[[133 131 140 134 102 133 118 133 133 127 126 122 138 147 136 134]
 [127 128 133 132 109 128 120 137 126 126 119 122 138 138 142 134]
 [135 127 140 134 102 125 127 137 134 128 126 124 138 147 142 127]
 [129 132 131 128 113 124 118 130 129 125 132 126 138 137 129 134]
 [127 133 132 128 114 124 125 131 126 128 117 123 138 132 137 133]
 [131 136 131 128 113 125 121 130 129 125 132 129 138 134 129 134]
 [135 136 139 129 112 126 128 132 134 131 133 134 138 137 130 129]
 [130 134 135 132 114 133 132 132 129 129 125 134 138 132 133 127]
 [132 131 135 133 114 133 127 132 131 128 127 130 138 132 131 129]
 [134 127 136 131 102 124 132 136 134 129 133 127 138 147 138 130]
 [135 136 139 131 109 130 132 136 134 149 132 134 138 137 129 127]
 [131 130 140 132 111 129 118 137 130 126 117 122 138 135 139 129]
 [127 130 131 128 110 124 125 130 129 127 121 123 138 135 134 133]
 [127 127 136 134 113 133 132 137 129 126 118 126 138 132 142 129]
 [131 131 136 131 107 126 131 137 126 126 133 133 138 140 141 128]]
Counting starts at 1.
The entry in row 3 and column 1 is 135
Read off the bottom-left entry.
A: 131
Read off the entry directly above the largest entry.
A: 129
Read off the largest entry.
A: 149
Read off the entry at row 1, column 3.
A: 140
The entry at row 2, column 1: 127
The top-left entry is 133
The entry at row 1, column 2: 131
Read off the entry in the bottom-right corner.
A: 128
The entry in the top-right corner: 134
The top entry of the column that holds the largest entry -> 127
The bottom entry of the column that holds the largest entry: 126
Read off the entry in row 2 and column 3.
A: 133
Read off the entry just left of the largest entry.
A: 134
